Each row was made from one path, in order. Every step used is in the known rows, and no mark comes twice. Write each row's path.
Known rows
M, P, Z, X, L: [ 117  167  463 -268  294  -74  -51   87  307  -21  295  -86   46 -120
  269  231 -122 -100  -48  171   54  297  222  -71  178  -16 -106  184
  -30    3 -109  -53   75  104 -255 -325 -195  262   93   28   30   42
   80   64 -324]
R, X, L, W, M, N: [ -30  127   12  -79    0 -156  277 -178  143 -190   70 -120  -21 -114
  121 -138   -9  -78 -376  -60 -124   41 -169 -120  -26   66  -50  -12
  102   98   -7 -330 -131  -95 -270  -57 -278  -80  -25  -48  -29   90
  220  166   64]
M, P, R, W, Z, X, L, C: [ 237  242  133 -206  227  -65  266  185  275 -113  270 -212  226  108
  241   -8  100 -323 -184    4  -12  147  315   42  -87   29 -355  102
 -183  246    8 -183   55   74 -156  -58 -374   57  329  119  127   28
   76   56 -236]
W, M, R, N: [-170 -144 -166  125   99  -25  -30   18  486   36  -13   21  115  -37
   61 -129 -183 -346 -242  214   29  205 -184   67 -129 -106  -62   29
  -95 -123 -248 -375   15 -298 -247  105 -235 -273 -107 -127  -76  327
 -147  143 -104]
M, P, Z, X, L, W, R: [  -8  268  343 -314  356   67  109  106  126  135  246  -64   25   44
  -14  -21  -40 -155 -138   73  -93   22  -92 -117  203  153 -175  161
 -297  119 -130 -148   47 -129 -321 -120 -497  176   27   -8 -280   85
  -20  136 -148]
P, Z, C, M, N, R, X, L, W: [ 111   31   30  -88  123  -69   99   -2  264  -62  117 -138   16 -107
   17   31  180  -48 -299   -4   50  -99 -219 -203  153  144 -317  -81
   45  169   62  -66  -96   16 -122 -195 -217  -37   60 -211 -109  -41
  341   59  169]
Z, R, N, P: [ -12 -254 -119  272  273   22 -226   44  673   23  126   70  332   86
   23 -166   56 -262   20  187   13   21 -410  255 -157 -134  -24  127
  -62   60 -277 -165  140 -163  -98  120  -42 -124   20 -145 -129  146
 -101  227  155]
C, Z, X, L, P, R, W, M, N: [-146  273  176  -41    4   69  172  -31  165 -183  147 -180 -159   45
   72 -119  -20   34 -170  143   37  171   85   -8  244   49 -141  -14
   63   20  -85   43  -14 -137 -247  -31 -348  -56  121 -145  -86   23
  175  122 -181]
R, X, L, P, C: [ 285  308 -126    2  218    2  -95  176  215   81  176 -168  160   -7
  111   42   -6 -162   13   -5   81  236  324 -476    0   38   92  -32
 -177  203 -173  110  145  -44 -153   90 -197  -87  323  215 -110  120
 -156  -89 -106]
M, N, R, W, Z, X: [ -21   69   50 -202   47    7  112  -80  353  122  114  -56   85  -28
  389    1   66  -49 -223  171 -148  248 -101  253  149 -138 -410  202
   12   10  -15 -223  168  -23  -21 -276 -210  148  267 -138  -54  -56
   97  292   43]
X, L, P, Z, R: [  34   92  169 -150  303 -143 -357  139  404   88  173   87  235  119
   63    3    2 -155  198  130    1   61   13  121   58    4    2  -33
  -85  108 -133  115  247   10 -106  -61 -148   -8   10   -3 -287  148
 -156   28 -120]
X, L, W, M: [-102  425   57   46    8 -205  157 -158  102 -119  116  -77  206 -131
   57 -203  -34 -169 -185  -99  -31  201  110  -31 -108    0 -135   59
 -147   -7 -173 -307   19 -171    0  159  -54   37 -238  -69 -216  115
 -111   71  -75]
P, N, R, X, L, W: [  72   34   42   -8   86 -138  -25  103  148  -31  155 -164  130  -97
  103   83   68 -286 -151  -52   20 -104 -126 -121    3    3 -272  -99
 -147  250  -62  -51  216 -106 -176  -48 -358   31  174 -184 -137   47
  214  152  169]
C, N, P, X, L, W, Z: [ -42  207  107   16   30   93  138 -259  164   15  221 -126  391   51
  -41 -146    6 -104  -26  -42   -6   75   31 -118  102  226 -270  288
 -195   11   18 -174 -110   93 -107  235   59   50   23 -298 -119 -185
   78  311  124]
M, R, X, L, W, Z, C, P, N: [  92 -113  116  138  184  136   63 -158   13  147  131 -134  151   46
 -226  -77 -197  -13   97   98  -82   37 -137 -274  -67  136  -37  -26
 -174   86    3  -70   41  -35  -39  152 -209 -333  154  -77  326  126
  190  103    2]
M, N, P, R, X, L, W: [  59   68   65  -51   75   16   67  104  231 -137  290 -221   97  -81
  103   18  165 -237 -203   30  104 -150 -246 -169   40   94 -252  -58
 -176  346  -22   40  -68 -117 -339  -37 -330 -150  265 -207 -139  121
  314  243  127]
L, W, M, P: [ -33  313  -87  -16   74   62   39 -176  -11   77  272 -125 -120 -197
   17 -185  -57 -232 -103  -24 -206  224   -2 -140 -175  -35 -147   29
  -95  119  -53 -173 -107 -177 -127  172 -132 -103  -76   83   54  238
  -22   17 -340]
R, X, L, P: [ 169  187  -12  -99  163  -65 -149   56  197   -6  104 -126  155   57
   76   74   44 -330   25   15  116  242  223  -81   62  -32 -108    3
  -34  346 -192  -51  104  -62 -441   59 -227  -37  171   75 -109  -97
 -176  178   -6]
N, C, X, L, P: [   0  382    2  -72  253  -85 -100  -70  173   98  292 -124  214  181
   59  103  -10 -116   82  -70  -44   76  305 -237  -41  165 -111   15
 -104  178  -73  -18    5   38 -331  142  103  155  193   27 -252  -58
 -113  140  101]
M, P, Z, C: [ 108   22   27 -176  372  -72 -192   13  335  186  318   94   39  -57
  -16    3    6   61  -95  176 -114  451 -131  -66   -3 -117   41  150
   75  -42   95 -146  -68  -48  154 -181   79  -40  104   21  249  234
   64  -33 -200]
P, N, R, X, L: [ 193 -144  211  -44  188 -212 -181  226  410  -90  -75 -111  362   79
  236  253 -146 -203 -109   81  -38  101  -78  -53  -86 -192  -79   22
   35   64 -239  -38  342   34 -268 -153 -134  155  199 -143  103    3
   80   68   58]
P, Z, X, L, C, N, M, R, W: [  20  148   26  -94    7  275  -63  117  555 -118  246 -157  284   36
  105  -58  -84 -141 -294  252   79  245   18  -52   94   40 -302  -95
  -59   73   -4  112  -95 -204 -445  -85 -114    2  124 -136 -359   24
  255  337  -16]
C, M, N, P, X, L, W, Z: [ -19  115   95   74  -59  214  290 -214  119  -26  171 -188  326   24
  -39 -203   44  -18  -69  -73  -46  -50    2 -255  125  249 -312  220
  -50    0  -24 -118 -134  101 -140   79  -34  -41  -41 -316  -56  -94
  204  193   64]
X, L, P, R, W, Z, C: [  32  208  -29 -152  265    1   45   45  290   70   -3   16  412  118
  -88 -102    1   31  -76  117   11  406  178  268  -39 -172 -234  264
  -66  120  -45 -131   13  -64  237   81 -159 -140  255  -68  128    6
 -188   55  -93]
R, W, M, P, N, C, X, L: [  59  268  191  -57  191   60  -11   17  204 -135  108 -151  252   76
   80   17 -338   -3  -20   77 -299  112  298 -263 -228   -9  -12   30
   55  -10 -133    7  122   35 -221   57  117  186  176  -15   92   45
  141   13  -54]
M, N, P, X, L, C, Z, R: [ -34 -148  337  234  202 -195 -128 -121  474    0  212  -19  448  300
   34  -30  171  -66  151   25   10 -175 -111  146  -85  189   47 -124
  -25  144  -49  107   99  245 -225 -115  -65  199  132  -45 -140  -40
  292   91  101]
W, M, N, C, Z, X, L, P, R: [ -72  362  195  -81  329  -32  126  211  147  -32  274 -139  -26  207
   42   40  -71   48  -18   72   22   29  118 -260  129  188 -127  -17
 -149   49  -46  147  -18   48 -151   83 -141  -33  294 -195 -136  197
   -4   43 -207]
P, R, W, M, N: [-180  109  -74  -15 -106    4   53    8  262 -146  167 -124  -15   -6
  207 -190  -19   15 -333  154 -149  215 -205   36  -53 -149  -28   -8
   85 -116 -111 -105   -5 -285 -131  -12 -105 -205   72 -147    1  298
  164   85  -96]
X, L, W, M, R, N, C: [ -10  -17 -163   55  353  -54  272  188  368  -69   79   59  342   -6
  -30 -108 -218 -175 -380   86  -86   -7 -128 -162 -272   91 -115   11
  -81   -4  -92 -291 -104  -81 -133  127 -167 -121   40 -202 -136  330
    3  122  247]
N, R, W, Z, C: [  17   27 -132  -69  194 -124  -25  -80  432  172  -45   98  496   83
   55  -89   68   56 -194  123 -146  437 -126  369 -143 -295 -270  270
   28  -39  -19 -272  102  -75  367  -39   71   25  168 -138  145  -12
  -94   83  128]
Z, C, M, P, X, L, W: [ -91  129  107  104   76  117   14 -194    0  119  285 -176   80 -176
  -70  -24   77  -24  -52  -80   53   36  223 -105  -32  166 -157  -41
  -52  214  -43  -42 -202  102 -139  -96 -186   33   37   41  -67   24
  219   13 -166]
R, X, L, C, P, N, M: [ 238   54 -135  205  166   22   91   12  237  -71  168 -233  351   94
  -14 -146 -147 -113   60  -96 -250   22  -96 -423 -275   18  -79  -78
   22  -83 -112 -125   79 -129 -224  275  183   18   90  -59   -8   92
   88  154   97]
R, N, M, P: [   9    0 -270   22  265  119   -6  -22  336  109  171 -115   74 -160
   31  -49 -148 -232  -87   32 -231  169 -127  -84 -275 -181 -206  135
   87  -54 -117 -203 -160 -202 -276  179  -65   27   62    5   -2  215
  -65   73 -233]
X, L, C, M, N, P, R: [ -15   40  112  184  132   92   47  210  446 -138  403 -278  230  261
   85  -25  127    7 -174   43   73 -133 -263 -296  -51  145 -106   16
 -155    3 -110  146 -134  -32 -230   63  102 -194  145 -259   -6  270
  248    7 -144]
X, L, P, R: [-100  278   72  -62  194  -61 -212  269  195   79  335 -183  132  148
  119  132   35 -185   69   62  148  108  135  -84   15  -20 -144    9
 -302  109 -190  174   89 -138 -202  151 -134 -144  252 -120 -172  277
 -173    2 -294]

Write each row's path
[ 126  122  -51 -154  337   29  186  238  305 -206   88   85  260  158
  -19 -219 -194  134 -266   98 -288   57  -64 -161  -91   93   59  -18
  223    8    6   -5   10   30  -81    7  -86  -61   88 -129  -74  202
  107   69  219] | X, L, P, Z, R, W, M, N, C
[ 238   12    3  -45  464   36  110  241   98  -65   42   28  204   33
  -91 -139 -361  -37  -94    6 -423  -90  -70 -299 -358   43  103 -109
   73  250   -8  -43  137  130  -40   58 -198  -79  232   34  172  299
  122   10   43] | Z, R, X, L, W, M, P, N, C
[  80  319   93   35  174 -246  123  -79  209 -147  -59   23  308  -31
   21 -209  -38 -170  -65   11 -131   33    8  -39 -180   41 -129 -101
  -64  164 -133 -147   96   21   -8  110   13   66  -38  -90 -222   21
  -45   84  156] | N, C, Z, R, X, L, W, M
[ 124  132    9 -209  399  241  134  161  230  162  329  -32 -351 -101
   79 -144   -6 -130 -153  220 -166   49 -132 -319  261  186 -244   61
  -52   21  -27 -198  -19  -41 -160 -194 -231    1  109  -61 -169  141
   58  130  -98] | L, W, R, N, C, M, P, Z, X
[ -12  216 -137    9   35  -14 -168   -5  458 -100  -17   36  139   59
   28 -258  -84   32 -267  217 -149  464 -157  113   26 -183 -115   76
  101 -264 -112 -152  130 -233  198  139  261  -38 -122 -242  -61    4
  -58   97   31] | P, Z, C, N, R, W, M
[ 157  168  -23 -149  343  -96  -27 -100  292   63  -97  -59  245  229
 -120   89  -47 -107  -68  -37   32  209  105   10   84   87 -204  178
   -7  233  -13 -165  -52  145 -193  198 -126   14  171  -31    2 -333
 -203  182   68] | W, Z, C, N, R, X, L, P
[-108   38  192   46  182    1 -110 -260  351  117   57   31  501  143
  -35 -137  -36  -51  141    9  -96 -125  -83  254  -99  175 -117  132
 -190  153  -52  -68    3  233  -43  133  -28   45   46 -102 -251 -102
  -14  249   58] | C, N, P, X, L, W, Z, R
[ -84  264  275   62  228 -157  192  -57   16   29  419 -113   68 -126
   42   62   76  -40  -92  -36   78  -53   90 -171  116  200 -222  -36
 -198  172   49  -40   60   30  -40 -113 -264  249  165 -158 -252   18
  278  144  170] | P, N, C, Z, X, L, W
[-245  175   66  -14  217   80  116 -298  427  153   74  -58  549   77
 -204   33 -271  138 -268  -20  -11   81 -173  -86 -147  196 -245  115
 -194    8  117 -113 -480    1 -244  162   49   15  -45 -179 -329   60
   75  274  -70] | X, L, W, Z, C, N, M, R
[ 201  -86  292 -111  162   10 -175  106  522  -57  -63  -63  350   13
   89  169 -142  -87 -157  264  132  258    6 -178   33  -43  -49  -33
   47  130 -184   25  -36   79 -384 -295   -8  -92   57  -56   67   42
  112   44 -129] | P, Z, C, M, R, X, L
[  32   96   92  -39  258   67  206   33  174   37  404 -112  -24 -175
   41   13   24 -215 -138  145  130 -108  -55 -238  129  297 -332  -54
 -273   98   18  -83 -110  -51 -220  -28 -345  -85  117 -179 -227  152
  224  208  155] | M, R, N, C, P, Z, X, L, W
[-186   -4  -58   65  -11   82  123 -183  292   63  129 -142   66   38
   54 -118  115  277 -302  123  -78  139 -215   22   -4  -41 -149   92
  144  -92   -9  -94 -253  -51   33 -107   67 -231   82 -136  104  114
  212  -61  -89] | P, R, W, Z, C, M, N
[ -46  343  195  -59  345  -64  -83  272  190   97  384 -142   83  183
  116  165   45  -69  106  122  132   72  173 -185  111  107 -205  -24
 -274  128  -94  250   79   30 -148   51  -57   31  396 -184 -212  175
  -65   46 -154] | N, C, Z, X, L, P, R
[ 110   20  106  -85  222  236  -69  193  572  -20  249   42  -92  -26
  147 -176 -136 -194  -96  347   13  291 -208 -194  312   57 -115   89
  -63  -85 -113 -166  147 -158 -164 -199 -103 -123   12 -232 -126  216
   33  368 -147] | W, M, R, N, P, Z, X
